Below is a small trained network, with its code and all its weights. Each question gives an input and a target symbol and asks what happens when units are switched off, that is, made to give their printed mean instead of their output.

import numpy as np


def w(rows, s, z=0):
    codes = np.array(rows[::2]) - 128.0
    scale = np.full(codes.shape[1], s)
    scale[-1] = z or s
    return codes * scale


def norm(h):
    return h / np.sqrt((h * h).mean(-1, keepdims=True) + 1e-5)


def softmax(a):
    e = np.exp(a - a.max(-1, keepdims=True))
    return e / e.sum(-1, keepdims=True)


def log_softmax(a):
    a = a - a.max(-1, keepdims=True)
    return a - np.log(np.exp(a).sum(-1, keepdims=True))


def net(x, mask):
    ids = ['βγδεζηθλμξπτφψω'.index(c) for c in x.split()]
    T = len(ids)
    res = E[ids] + P[:T]
    u = 0
    for l in range(3):
        r = norm(res)
        for j in range(2):
            rows = slice(3 * j, 3 * j + 3)
            q, k, v = (r @ M[l][rows].T for M in (Q, K, V))
            z = softmax(np.where(np.tri(T) > 0, q @ k.T / 3**0.5, -1e9)) @ v
            o = O[l][rows]
            res = res + np.where(mask[u + j], z, o[:, -1]) @ o[:, :-1]
        u += 2
    return log_softmax(norm(res)[-1] @ U[:, :-1].T + U[:, -1])


Q, K, V, O = {}, {}, {}, {}
E = w([
[141,103,132],'β',
[117,116,107],'γ',
[160,148,147],'δ',
[143,106,122],'ε',
[170,142,89],'ζ',
[151,135,148],'η',
[164,2,119],'θ',
[81,89,172],'λ',
[124,126,129],'μ',
[81,70,141],'ξ',
[126,223,123],'π',
[142,108,118],'τ',
[70,213,100],'φ',
[134,199,88],'ψ',
[111,140,120],'ω',
],0.03)
P = w([
[49,155,92],'0',
[5,115,35],'1',
[7,91,53],'2',
[11,96,72],'3',
[7,110,76],'4',
[6,119,94],'5',
[10,117,98],'6',
[14,122,108],'7',
[12,124,116],'8',
[17,131,111],'9',
],0.0033)
Q[0] = w([
[79,202,247],'L0H0',
[47,192,79],'L0H0',
[1,65,162],'L0H0',
[104,208,104],'L0H1',
[253,154,231],'L0H1',
[243,135,162],'L0H1',
],0.0092)
K[0] = w([
[65,192,198],'L0H0',
[84,94,108],'L0H0',
[37,33,213],'L0H0',
[221,89,60],'L0H1',
[205,117,212],'L0H1',
[254,111,84],'L0H1',
],0.011)
V[0] = w([
[180,184,15],'L0H0',
[2,229,168],'L0H0',
[104,254,81],'L0H0',
[33,159,64],'L0H1',
[73,79,207],'L0H1',
[254,156,43],'L0H1',
],0.0082)
O[0] = w([
[89,154,200,132],'L0H0',
[98,207,113,192],'L0H0',
[165,5,167,152],'L0H0',
[195,136,62,254],'L0H1',
[95,3,54,115],'L0H1',
[143,184,213,74],'L0H1',
],0.0064,0.0053)
Q[1] = w([
[146,59,99],'L1H0',
[156,167,94],'L1H0',
[106,91,109],'L1H0',
[111,139,136],'L1H1',
[87,97,5],'L1H1',
[173,197,123],'L1H1',
],0.011)
K[1] = w([
[60,141,172],'L1H0',
[137,136,71],'L1H0',
[119,226,49],'L1H0',
[99,124,163],'L1H1',
[96,215,2],'L1H1',
[228,136,54],'L1H1',
],0.0099)
V[1] = w([
[152,79,50],'L1H0',
[103,114,88],'L1H0',
[68,21,85],'L1H0',
[255,222,147],'L1H1',
[27,140,112],'L1H1',
[116,84,62],'L1H1',
],0.0099)
O[1] = w([
[151,106,208,185],'L1H0',
[66,124,19,192],'L1H0',
[131,118,214,128],'L1H0',
[220,58,191,138],'L1H1',
[128,8,160,253],'L1H1',
[253,171,145,170],'L1H1',
],0.0059,0.0029)
Q[2] = w([
[129,133,56],'L2H0',
[110,171,3],'L2H0',
[89,148,134],'L2H0',
[107,106,205],'L2H1',
[213,193,71],'L2H1',
[86,119,161],'L2H1',
],0.015)
K[2] = w([
[141,127,50],'L2H0',
[98,141,23],'L2H0',
[33,17,152],'L2H0',
[103,90,248],'L2H1',
[171,204,111],'L2H1',
[174,56,189],'L2H1',
],0.014)
V[2] = w([
[175,32,51],'L2H0',
[16,138,31],'L2H0',
[157,212,106],'L2H0',
[235,109,163],'L2H1',
[154,254,105],'L2H1',
[196,180,33],'L2H1',
],0.0075)
O[2] = w([
[179,148,62,163],'L2H0',
[131,226,157,254],'L2H0',
[102,37,62,150],'L2H0',
[71,114,75,59],'L2H1',
[161,131,253,213],'L2H1',
[138,147,171,200],'L2H1',
],0.0055,0.0057)
U = w([
[196,79,231,123],'β',
[167,177,79,52],'γ',
[190,105,148,141],'δ',
[97,130,148,2],'ε',
[10,73,42,160],'ζ',
[7,101,207,168],'η',
[171,147,33,73],'θ',
[85,73,238,201],'λ',
[139,108,143,115],'μ',
[103,31,130,203],'ξ',
[23,191,129,168],'π',
[108,185,218,70],'τ',
[89,140,160,79],'φ',
[139,116,144,117],'ψ',
[163,177,203,188],'ω',
],0.016,0.006)

Each question gives the input, a string of symbols that net reads in full, and the target symbol t.
The units are the heads (3 rows each of Q, K, V and O). Each row of codes is followed by its name. A weight is (code - 128) times the scale printed after its matrix; where a second scale follows, it is the last column's (O and U).
mask holds one flag per head, layer by layer. A switched-off head (its flag False) gives its mean, the last column of its rows in O, instead of its output. The means were averaged over made-up inputs and are rounded, as every weight is.
A unit's drop is (log p(t) with every unit on - log p(t) with that unit switched off) / (log p(t) with every unit on - log p(t) with every unit switched off).
The circuit of an input: a set's keep is (log p(t) with only the set's units on - log p(t) with every unit switched off) / (log p(t) with every unit on - log p(t) with every unit switched off). Starting from all 6 units, units are removed one at a time, each time the one whose removal leaves the highest keep (on an exact tie, the one counted first), for as long as the keep stays at least 0.8.
circuit, biggest first: the units of the circuit, biggest drop first
most important unit: the unit with the biggest drop
heads that matter: for each layer, one digit per head in row order, 1 if its drop is at least 0.15 and else 0, layers parted by /
drop of u: that unit's drop, to one decimal
input η μ φ λ δ, target λ: circuit, biggest first	L0H1; L2H0
input λ θ φ π θ θ β μ β, target θ: most important unit	L0H1
input δ π η π ψ ψ, target ω: circuit, biggest first	L2H1; L0H0
input ζ ψ ε, target β: circuit, biggest first	L0H1; L2H0
input φ μ ξ τ, target θ: circuit, biggest first	L0H0; L2H0
input π ψ ε, target β: heads that matter	01 / 01 / 11
input ψ ψ ε φ γ, target θ: heads that matter	01 / 00 / 00
input ε φ ξ π δ, target λ: heads that matter	11 / 00 / 10
input φ τ φ γ, target θ: heads that matter	01 / 00 / 10
input δ ψ ζ, target β: circuit, biggest first	L0H0; L2H0; L0H1
input ξ φ φ φ φ λ δ φ η, target η: circuit, biggest first	L0H1; L2H1
input δ ε τ, target ω: circuit, biggest first	L1H1; L0H1
input λ λ τ, target ζ: heads that matter	01 / 00 / 00
input τ λ ξ, target ζ: most important unit	L0H1
input μ ε β, target θ: drop of L1H0	-0.1
input δ μ ε φ ζ δ λ φ λ, target ζ: drop of L2H1	0.0
input ξ μ ε, target θ: drop of L2H1	0.1
